In the rows, zero is written as 128.
[141 121 138 104 122 152 112 116 168  90 107 115 142 117 128 119 118 124
 168 141 126 118 108 164 111 140 126 145 139 113 101 115 117 121 143  97
 149  97 148 161 126]  8
[140 123 142 117 129 129 100 128 176  96 115 124 143 107 117  99 121 128
 164 127 115 116 109 142 117 142 127 140 152 109 113 125 121 120 134  94
 157 122 146 138 142]  3
[134 122 136 103 142 121 107 127 168  95 123 114 129 113 126 106 118 126
 167 124 129 118 113 146 120 133 128 124 156 104 117 119 113 114 144  98
 145 112 145 136 139]  7
[108 152 124 128  84 171 119 132 122 130 140 118 139 131 108 124 129 110
  90 171 107 128 118 116 130  91 129 166 117 100 123 134 126 132 137 103
 196 161 131 162 130]  11
[130 154 168 100 159  96 176 119 120 129 124 148 153 158 105 116 128 110
 149 126 109 151 166 130 166 100 113 142 136 161 119 155 171 158 133 111
 127 171 140 119 172]  11
[124 118  81 137 140  22 167  69 159 112 156 107  78 163 114 150  81  77
 101 111 111 163 110 130 139 121 143 102 111  88 100 143 106 145 116 138
 159 119 130 175 119]  7
[142 120 123 105 135 133 115 120 175  97 123 122 136 113 119 111 110 136
 167 131 115 126 107 146 100 137 127 142 157  97 118 125 115 107 143  92
 145 104 146 139 125]  10
[105 146 124 108  80 164 132 117 140 126 137 121 133 131 103 109 122 101
 102 152 129 141 109 116 118  96 118 180 122  91 128 144 130 106 130 120
 201 153 137 150 142]  6
[139 116  87 132 144   9 159  75 158 104 145 113  81 150 125 158 100  95
  98 121 126 162  97 125 135 113 140 103 101  98 105 129 112 141 115 132
 166 118 133 190 139]  4
[127 153 164  99 156  96 170 114 133 125 116 151 155 154 111 123 139 125
 164 125 127 151 160 137 153 117 101 126 152 156 115 141 161 148 123 119
 115 167 132 120 155]  2
[141 109 129 104 129 133 126 114 170  82 108 108 139 116 115 100 119 120
 177 129 121 134 108 146 113 143 131 123 144  99 116 132 122 107 147  94
 150 106 156 138 125]  9
[142 109 126 113 129 124 117 118 173  82 105 114 144 128 114 108 110 130
 174 131 124 125 102 148 114 142 133 132 145 105 107 125 114 104 145  86
 141 105 157 134 122]  9
[132 142 181  80 150 105 162 116 136 119 130 145 154 147 115 123 139 122
 173 124 136 174 152 137 150 108  98 143 136 146 120 167 161 151 117 124
 134 166 135 133 171]  8
[147 113 125  99 134 124 130 112 174  77 100 115 141 127 126 106 116 117
 164 134 127 134 104 155 110 141 124 130 142  97 118 126 115 106 139  94
 136  99 157 136 135]  6
[117 136 126 115  81 169 119 116 131 129 135 112 140 131  98 122 123 113
 119 159 137 149 107 116 125  91 120 174 112 100 125 140 129 110 130 116
 204 163 137 155 142]  9
[135 149 173  90 167  98 169 109 123 128 127 151 156 155 105 118 127 111
 156 129 117 157 160 122 162  98 113 154 134 156 113 157 163 159 119 110
 147 172 144 135 175]  8
[126 114  83 138 128  13 151  79 163 112 160 109  70 124 107 161  90  93
 113 112 119 156 105 110 137 114 140  96 108 100 109 140 118 146 116 131
 164 107 129 180 133]  1
[126 114  88 141 129   5 154  78 171 104 153 104  73 135 104 166  89  89
 121 122 124 157 103 120 137 120 138 105 105  99 108 140 119 142 123 129
 168 115 126 182 133]  1
[102 147 131 100  73 177 119 119 126 132 142 121 137 134 104 132 128 107
 106 165 132 138 111 119 126 100 115 182 112  94 114 141 124 120 130 114
 215 161 134 161 131]  8
[110 146 166 101 155 108 173 119 136 121 136 144 139 161 117 109 145 102
 164 123 127 141 159 132 159 105 100 134 147 157 113 152 159 150 125 118
 124 159 134 120 159]  7
[140 120  87 126 141  19 156  80 156 104 148 107  77 144 130 161 105  96
 108 113 116 164 104 134 131 124 140 110 104  90 110 136 105 147 118 129
 167 111 129 191 139]  8
[129 145 164  99 157  95 165 115 119 125 126 148 145 140 106 116 134 116
 153 130 123 157 161 121 158  98 104 146 137 153 121 159 173 151 124 110
 135 170 131 131 165]  10
[109 145 128 110  82 153 129 122 129 134 135 115 143 129 100 127 115 116
 102 161 129 155 110 115 123  98 115 165 128  92 121 138 127 113 130 127
 201 170 131 160 134]  2
[128 140 144 130 107  82 102  99 121 100 117 138 121 217 120 177  85  93
  89 150 107 118 158 135 159 168 105  91 112 103  97 137 116 132  81 138
 145 135 121  99  82]  5
[141 126 130 111 127 141 113 111 171  91 109 110 157 120 128 111 122 131
 167 133 124 113 111 161 113 142 125 132 149 109 103 120 111 105 137  98
 141 106 146 147 127]  5
[129 122  74 135 134  15 157  77 157 111 162 105  73 131 124 155  97 100
 104 104 116 160 102 133 130 117 140 104 110  86 108 140 108 135 128 129
 159 113 125 189 129]  10
[124 115  74 134 132   4 142  76 162 101 167 118  71 131 109 157 103  93
  98 106 118 154 102 111 136 120 137  97 111  83  95 141 111 138 115 121
 176 115 128 185 127]  10
[124 155 161 107 149 119 158 122 134 129 138 150 140 140 117 116 140 123
 159 119 112 134 157 126 146 100 103 140 154 153 120 142 157 146 129 114
 125 152 131 126 156]  10
[143 119 145 113 128 128  99 125 172  88 120 119 139 108 121 114 129 127
 164 131 125 117 113 147 120 146 126 130 146 108 111 128 118 124 133 103
 151 111 138 144 139]  3
[113 138 122 109  81 146 124 105 134 114 137 100 133 139  94 135 124 104
 117 167 139 142 117 123 133  86 125 152 114  92 109 134 124 113 139 104
 205 167 136 172 124]  9
[134 117  80 136 137  33 159  69 160  96 137 107  81 148 113 145  94  89
 114 104 114 161 108 139 133 116 153 100 105  86 103 134 114 131 122 129
 153 122 138 181 109]  9
[125 150 169  97 156 110 164 114 127 125 120 164 153 151 110 123 139 111
 158 127 129 142 154 122 155 103 101 134 139 163 113 137 165 148 122 111
 126 158 141 120 157]  4
[ 91 150 128 109  73 167 130 116 132 139 141 120 147 123  95 130 124 111
 111 164 138 139 114 117 126  89 115 177 122  97 124 149 131 112 127 118
 192 165 136 152 130]  1
[131 124 140  97 132 126 108 121 168  91 108 119 141 115 118 106 117 140
 167 134 136 123 108 160 114 148 129 132 146 101 114 130 113 107 149 108
 147 123 146 132 125]  2
[127 150 173  94 158  96 172 115 123 124 126 141 153 153  97 114 129 111
 150 130 120 157 160 132 167 100 109 146 136 160 118 159 171 156 130 115
 140 185 135 121 178]  11
[136 141 171  99 171  88 171 117 128 128 127 148 157 156 106 108 128 108
 161 142 118 158 160 114 166 104 110 132 138 157 120 159 174 158 120 120
 139 167 141 114 183]  7
[120 139 130 130 101 100  93  99 119 104 111 140 146 206 117 172  88  97
  76 147 110 105 168 138 155 167 112  81 114 105  88 137 113 116 101 116
 130 141 135  89  84]  0
[124 142 138 127 108  89 103  89 127 107 119 141 130 213 113 181  79  90
  99 142  99 122 161 135 153 174 103  82 110 103  95 136 109 125  83 134
 141 131 125  96  78]  5
[139 124 139 104 132 125 106 125 171  98 109 114 141 102 120 119 115 134
 174 136 133 115 102 153 122 135 128 128 154 111 116 116 121 113 146 106
 140 113 146 132 133]  1
[129 123 131  90 132 113 128 113 170  89 113 113 139 116 112 121 116 120
 169 138 122 134 106 143 119 132 123 138 147  98 120 136 116 103 138  96
 155 111 149 138 134]  1
[117 144 120 133 101 163 117 130 128 140 146 116 135 132 111 122 128 104
 104 167 120 122 116 106 128  85 132 165 133 103 124 124 120 129 133 110
 196 153 123 159 134]  7
[131 123 150 106 128 120 108 119 173  97 114 118 136 119 104 108 118 119
 157 131 125 111 111 143 118 141 130 138 151 103 101 116 119 120 137 102
 167 123 145 140 139]  3
[133 138 167  89 151  98 168 112 144 123 126 139 153 136 106 121 135 118
 174 120 131 164 150 128 157 102 100 131 151 153 121 161 170 143 118 129
 124 162 135 123 171]  1
[139 136 173  86 152  90 167 113 146 110 136 150 138 146 108 114 136 112
 176 115 135 168 151 120 155 101  98 126 143 151 122 159 163 150 117 121
 127 144 137 120 175]  6
[140 113  80 141 137  23 162  66 160  96 142 107  82 155 106 158  87  86
 109 110 109 168 112 124 137 120 152  93 104  86  97 131 114 139 118 128
 162 120 137 190 113]  9
[145 110  80 144 144  14 152  73 162  94 145 102  78 140 115 148 100 101
 114 106 121 156 104 131 136 119 157 102 108  93 112 133 117 128 125 132
 162 119 135 186 139]  9
[107 149 130 100  82 177 119 112 126 133 142 129 138 135 101 133 124 103
 110 162 136 137 112 125 124  93 115 184 118  96 116 139 126 120 125 119
 208 163 143 159 132]  8
[131 138 122 133 104 115 111 106 125 101  97 116 143 206 136 163  85 100
  77 147 104 103 163 159 146 180 114  94 114 114 107 142 123 108 108 159
 119 142 127  79  83]  9
[151 106 122 108 139 122 125 115 181  76 110 111 127 123 117 106 116 123
 179 125 118 130 109 147 108 145 133 122 151 103 115 125 121 110 145  96
 144 101 151 138 122]  9
[144 117 126 111 121 158 101 116 165 101 105 110 150 114 125 106 123 131
 159 141 127 113 107 157 114 141 128 132 152 116 103 105 119 105 139  86
 149 106 147 140 132]  0
[114 147 137 122  97  85 104  97 129 112 114 133 129 210 110 175  73  93
  78 144  91 121 164 144 152 167 108  83 110  98  99 140 112 129  97 131
 139 144 127  92  83]  11
[102 142 126 109  89 166 132 116 130 130 148 104 141 133 102 129 127  91
 106 170 137 135 116 118 130  93 118 163 125  99 114 136 127 119 135 122
 205 160 127 161 137]  7
[137 122 138 111 128 128 110 125 170  91 112 118 148 105 117 108 128 120
 154 137 118 111 108 145 121 148 129 125 150 106 104 124 124 121 138 107
 156 117 144 135 133]  3
[130 131 173  90 163  91 168 113 140 113 134 140 147 148 109 119 138 106
 182 121 142 167 152 126 165 108  96 135 147 158 117 155 170 150 118 118
 132 161 130 125 178]  7
[111 145 126 113  83 180 129 120 130 133 154 121 139 135 105 121 120 102
 117 155 132 140 110 116 123  94 113 189 121 107 121 144 132 115 120 115
 206 158 131 149 135]  5
[126 139 123 137 105  88 118 109 129 106  96 130 139 226 135 170  82  98
  57 162 103 107 157 145 140 175 110  97 108 110 100 143 119 117 108 154
 126 144 125  90  83]  4
[132 145 166 104 159  92 160 113 120 130 127 148 146 146 102 114 132 123
 148 131 120 151 159 120 157 101 109 141 139 151 117 155 167 150 127 115
 136 169 135 132 172]  10
[148 115 139 114 120 142  99 111 177  85 104 108 146 117 116 112 107 140
 183 134 127 120 106 155 113 137 132 133 138 111 109 114 110 110 146  87
 148 101 152 148 134]  9
[130 138 174  88 154  90 174 112 143 118 126 143 151 143  99 126 130 115
 179 127 131 166 152 124 162 103 102 138 152 154 118 159 174 148 116 123
 127 160 135 128 164]  1
[120 152 173 108 149 122 168 121 124 128 124 158 146 155 117 121 143 112
 157 121 120 151 161 133 146 103 104 144 138 154 116 147 162 160 119 111
 117 162 138 138 153]  8
[132 113  90 149 132   8 152  87 161  95 165 109  74 144 117 151 101  89
 112 113 114 158  99 113 135 117 137  94 104  95 101 144 112 143 117 123
 171 112 127 184 134]  5
[141 119  86 149 141  19 155  83 158 107 162 102  80 146 125 153 100  96
 116 113 112 157  97 128 132 115 143 100 115  94 107 130 102 142 116 126
 162 110 125 190 131]  5
[134 126 127 101 120 145 108 119 167 100 117 112 146 110 123 111 116 140
 153 134 122 114 112 151 109 139 122 148 153 105 108 121 116 104 144  94
 151 111 141 145 132]  10
[146 110 136 112 135 121 101 123 177  85 110 117 135 116 109 104 116 134
 176 129 127 117 104 138 113 139 136 125 147 106 108 122 112 109 148 100
 153 103 153 133 129]  9
[131 119  77 139 135  24 158  75 156 106 150 110  85 162 118 151  96  89
  96 118 110 167 115 130 135 121 143 105 108  89 104 139 113 128 116 121
 164 131 132 178 122]  0
[119 137 122 122  81 154 111 109 136 115 135 100 136 134  97 129 125 113
 117 165 132 144 109 124 127  84 124 151 115  95 117 132 120 111 139 101
 200 170 135 173 134]  9
[129 124  87 135 139  18 168  69 158 105 144 117  82 164 109 161  84  89
  98 117 107 170 109 132 136 126 145 103 111  84 100 135 113 138 115 146
 162 129 127 183 112]  2
[124 113  87 138 129   7 153  79 165  96 160 107  69 147 107 164  94  87
 107 110 117 157 110 127 137 122 140  98  98 100 100 136 115 147 124 118
 165 118 126 183 135]  11
[125 141 127 122 101 102 101 107 115 109 111 146 137 197 119 181  81  96
  73 145 100 111 161 120 156 163 107  98 114  99  93 134 120 126  97 131
 141 135 127  91  78]  10
[114 140 128 116  80 176 130 114 125 122 142 106 137 136 104 128 136  92
 116 165 133 143 112 122 129  89 115 167 121  99 111 141 126 118 130 119
 202 156 124 175 119]  5
[133 123 141 107 126 124 105 124 174 101 111 119 137 110 113 110 110 140
 174 137 126 117 103 146 117 133 130 136 153 106 115 124 115 115 142  97
 144 107 149 133 128]  1
[130 127  88 124 139  27 163  67 149 111 155 118  88 161 115 169  85  81
  98 118 109 165 107 135 138 122 144 117  98  88  97 142 105 144 111 135
 171 118 135 185 121]  8
[114 147 134 124 101  89 101 102 117 112 109 137 131 208 120 178  82  99
  70 140 103 110 163 154 157 174 109  81 111 102 100 135 115 131  94 135
 123 144 124  79  81]  11
[105 151 121 122  82 168 129 126 123 138 136 111 134 123 103 131 129 110
 100 172 121 130 115 110 132  85 125 178 125 103 126 136 128 121 138 115
 198 159 126 168 128]  1
[134 132 178  83 163  92 165 113 141 120 136 142 148 151 112 116 135 108
 177 117 139 170 159 121 158 106  99 134 146 148 121 164 160 150 110 131
 132 152 131 125 176]  7
[135 108  84 149 130  12 147  74 163  88 160 106  64 151 108 157  91  97
 109 111 114 157 109 114 137 117 147  90  96  98 105 142 111 140 123 126
 166 113 134 181 135]  9
[143 142 178  84 167  91 161 105 122 121 119 143 142 157 105 128 126 116
 154 138 128 159 158 131 161 107 112 139 126 157 113 149 165 160 119 124
 147 171 138 133 179]  8
[135 135 181  94 153  84 167 109 150 115 134 151 158 146  97 119 139 108
 174 111 124 171 159 116 157 107  98 142 149 148 116 168 169 148 104 123
 139 165 135 133 183]  3
[136 116  81 143 142  21 159  76 159 102 148 110  87 154 120 143 100  90
 101 113 110 162 107 132 134 119 146 100 122  85 103 139 110 138 113 120
 158 121 136 181 123]  0
[127 136 131 119 111  84 106 104 122 102 110 125 135 211 128 178  78  88
  82 150 107 106 172 132 161 164 109  78 117 104  94 136 111 127 102 138
 131 128 130  89  90]  7
[126 140 122 126  98 106 124 108 131  94 101 128 133 220 141 167  87  99
  60 145 108 109 172 150 146 177 109  93 107 106 104 150 119 117 106 163
 108 135 127  84  83]  6
[136 146 180  88 161 108 162 113 120 124 124 154 149 153 106 120 134 111
 157 131 120 164 166 118 162 102 104 155 131 158 118 160 168 161 112 115
 149 172 138 138 174]  8
[133 111 121  99 123 133 123 111 169  88 116 114 142 127 119 108 123 126
 165 135 127 146 112 147 111 141 120 130 143  99 114 137 116 103 136  81
 150 116 151 137 127]  0
[146 120 130 115 125 144 101 108 175  89  99 107 148 116 112 107 111 137
 174 137 122 114 113 155 113 134 134 131 143 114 106 109 115 105 147  88
 148 113 153 149 129]  9
[132 119  89 134 139  16 160  84 151  99 154 112  75 148 129 160 107  93
 106 117 116 162 107 131 138 120 140 118 104  95 107 143 110 149 117 125
 165 113 131 198 133]  8
[138 126 147  94 139 141 103 120 160  95 120 125 127 117 120 116 112 121
 165 125 118 124 110 150 116 141 129 132 142 105 113 121 110 124 141  98
 159 116 147 138 127]  8
[134 119 125 101 128 150 117 111 178  95 107 102 150 119 126 109 115 128
 163 137 129 110 118 160 112 145 127 130 148 114 106 116 116 108 148 109
 140 110 143 134 132]  7
[130 150 171 105 152  93 162 112 128 133 121 142 161 141 100 109 142 117
 149 129 121 144 168 127 160 101 108 135 143 158 115 157 171 153 120 120
 134 182 138 129 183]  3
